Here is a tiny trained network, its code and every weight. The questions are about switching its units off for an input and a class, where a switched-off unit gives its printed mean instead of its output.

import numpy as np


def w(rows, s, z=0):
    codes = np.array(rows[::2]) - 128.0
    scale = np.full(codes.shape[1], s)
    scale[-1] = z or s
    return codes * scale


def f(y):
    return y / 2 * (1 + np.tanh(0.7978845608 * (y + 0.044715 * y**3)))


def log_softmax(a):
    a = a - a.max(-1, keepdims=True)
    return a - np.log(np.exp(a).sum(-1, keepdims=True))


def net(x, mask):
    res = np.array(x, float).reshape(1, 4) / 4 @ E
    y = f(res @ A[0][:, :-1].T + A[0][:, -1])
    res = res + np.where(mask, y, B[0][:, -1]) @ B[0][:, :-1]
    return log_softmax(res[-1] @ U[:, :-1].T + U[:, -1])


A, B = {}, {}
E = w([
[85,120,132,170,194,19],'x0',
[139,96,46,125,44,52],'x1',
[183,2,101,51,158,170],'x2',
[21,185,58,108,173,119],'x3',
],0.01)
A[0] = w([
[149,186,231,100,195,179,198],'neuron 0',
[146,132,132,132,86,250,152],'neuron 1',
[2,84,72,128,144,72,200],'neuron 2',
[155,139,176,208,97,89,106],'neuron 3',
[139,126,84,153,90,124,193],'neuron 4',
[77,129,54,88,164,131,55],'neuron 5',
[53,168,105,33,154,104,204],'neuron 6',
[206,108,140,168,108,123,99],'neuron 7',
[54,177,163,182,71,151,56],'neuron 8',
[117,201,112,133,81,134,36],'neuron 9',
[83,140,177,84,112,104,36],'neuron 10',
[142,150,45,93,39,63,32],'neuron 11',
[75,177,81,81,164,146,161],'neuron 12',
[107,81,170,158,219,65,154],'neuron 13',
[120,182,126,44,126,94,2],'neuron 14',
[103,80,138,84,132,141,29],'neuron 15',
[121,116,75,117,73,94,90],'neuron 16',
[90,191,147,224,31,131,32],'neuron 17',
[241,137,231,142,133,90,173],'neuron 18',
[177,123,131,147,76,83,163],'neuron 19',
[169,148,110,111,45,181,121],'neuron 20',
[172,120,31,118,68,70,44],'neuron 21',
[102,38,70,81,152,158,44],'neuron 22',
],0.011,0.0052)
B[0] = w([
[84,202,50,100,168,71,250],'neuron 0',
[21,103,119,211,117,61,239],'neuron 1',
[132,109,123,159,72,168,243],'neuron 2',
[153,71,105,160,99,169,173],'neuron 3',
[39,180,97,123,107,52,171],'neuron 4',
[148,59,40,138,53,210,177],'neuron 5',
[149,172,85,134,56,144,220],'neuron 6',
[177,81,65,167,77,166,187],'neuron 7',
[201,24,128,158,209,70,181],'neuron 8',
[151,67,110,179,144,134,159],'neuron 9',
[159,80,160,104,211,171,124],'neuron 10',
[78,178,96,131,235,97,198],'neuron 11',
[174,145,25,118,79,93,203],'neuron 12',
[46,117,119,190,133,82,216],'neuron 13',
[109,166,30,171,98,206,129],'neuron 14',
[134,68,110,191,221,152,148],'neuron 15',
[114,106,116,102,202,93,172],'neuron 16',
[197,40,132,188,207,148,198],'neuron 17',
[151,147,3,84,73,108,243],'neuron 18',
[89,127,75,46,115,90,182],'neuron 19',
[48,128,105,190,110,166,212],'neuron 20',
[59,145,121,64,223,116,197],'neuron 21',
[174,62,166,215,198,131,203],'neuron 22',
],0.0074,0.011)
U = w([
[201,149,18,82,50,168,242],'0',
[216,18,145,196,254,198,1],'1',
[23,129,141,177,92,111,233],'2',
[81,225,70,71,190,118,40],'3',
[154,247,155,79,14,75,118],'4',
],0.0072,0.0037)

Each question gives the input, the list of numbers given to net, and the class t.
The units are the neurons (one row each of A and B). Each row of codes is followed by its name. A weight is (code - 128) times the scale printed after its matrix; where a second scale follows, it is the last column's (A, B and U).
mask holds one flag per neuron, in row order. A switched-off neuron (its flag False) gives its mean, the last column of its row in B, instead of its output. The means were averaged over made-up inputs and are rounded, as every weight is.
A unit's drop is (log p(t) with every unit on - log p(t) with that unit switched off) / (log p(t) with every unit on - log p(t) with every unit switched off).
The circuit of an input: a set's keep is (log p(t) with only the set's units on - log p(t) with every unit switched off) / (log p(t) with every unit on - log p(t) with every unit switched off). Starting from the 12 units with the biggest drops (on a tie, the unit counted first), units are removed one at a time, each time the one whose removal leaves the highest keep (on an exact tie, the one counted first), for as long as the keep stays at least 0.8.
units of the circuit, in order: the units of the circuit, biggest drop first
most important unit: the unit with the biggest drop
top k neurons: the k neurons with the biggest drops, biggest first
drop of u: that unit's drop, to one decimal
input [2,-2,-3,-6], class 0: top neuron	(neuron 18)
input [-8,7,4,-7], class 2: units of the circuit, in order	(neuron 1; neuron 20)
input [-8,1,7,4], class 2: top 2 neurons	(neuron 1; neuron 17)
input [6,8,4,-7], class 3: units of the circuit, in order	(neuron 21; neuron 11)
input [8,-8,5,8], class 0: units of the circuit, in order	(neuron 12; neuron 5)
input [-1,-4,1,-3], class 3: top 2 neurons	(neuron 0; neuron 2)
input [-7,-6,-1,-3], class 2: top 2 neurons	(neuron 1; neuron 20)
input [0,-5,-5,3], class 1: units of the circuit, in order	(neuron 8; neuron 17)
input [3,5,-4,5], class 0: top 2 neurons	(neuron 2; neuron 1)
input [6,0,6,2], class 1: top 2 neurons	(neuron 22; neuron 1)
input [-5,-8,-2,-7], class 3: top 3 neurons	(neuron 0; neuron 1; neuron 2)
input [-3,7,5,-5], class 3: top 2 neurons	(neuron 21; neuron 11)
input [-6,0,-8,7], class 1: units of the circuit, in order	(neuron 17; neuron 8)
input [-1,-6,-6,-5], class 1: most important unit	neuron 17
input [-4,7,-3,-2], class 3: units of the circuit, in order	(neuron 11; neuron 21)
input [-8,7,-3,3], class 2: top 2 neurons	(neuron 20; neuron 0)
input [0,-8,-6,-5], class 3: top 3 neurons	(neuron 0; neuron 18; neuron 22)
input [-7,6,-3,-1], class 2: units of the circuit, in order	(neuron 20; neuron 18)
input [-8,-6,1,-6], class 2: top 3 neurons	(neuron 1; neuron 20; neuron 12)
input [-6,1,7,5], class 1: units of the circuit, in order	(neuron 22)
input [-1,8,6,5], class 3: top 2 neurons	(neuron 21; neuron 11)
input [4,-2,-6,8], class 0: drop of neuron 6	0.2
input [-6,4,-7,1], class 1: drop of neuron 17	0.4
input [-7,4,-7,1], class 1: drop of neuron 8	0.2
input [0,8,5,0], class 3: drop of neuron 11	0.1
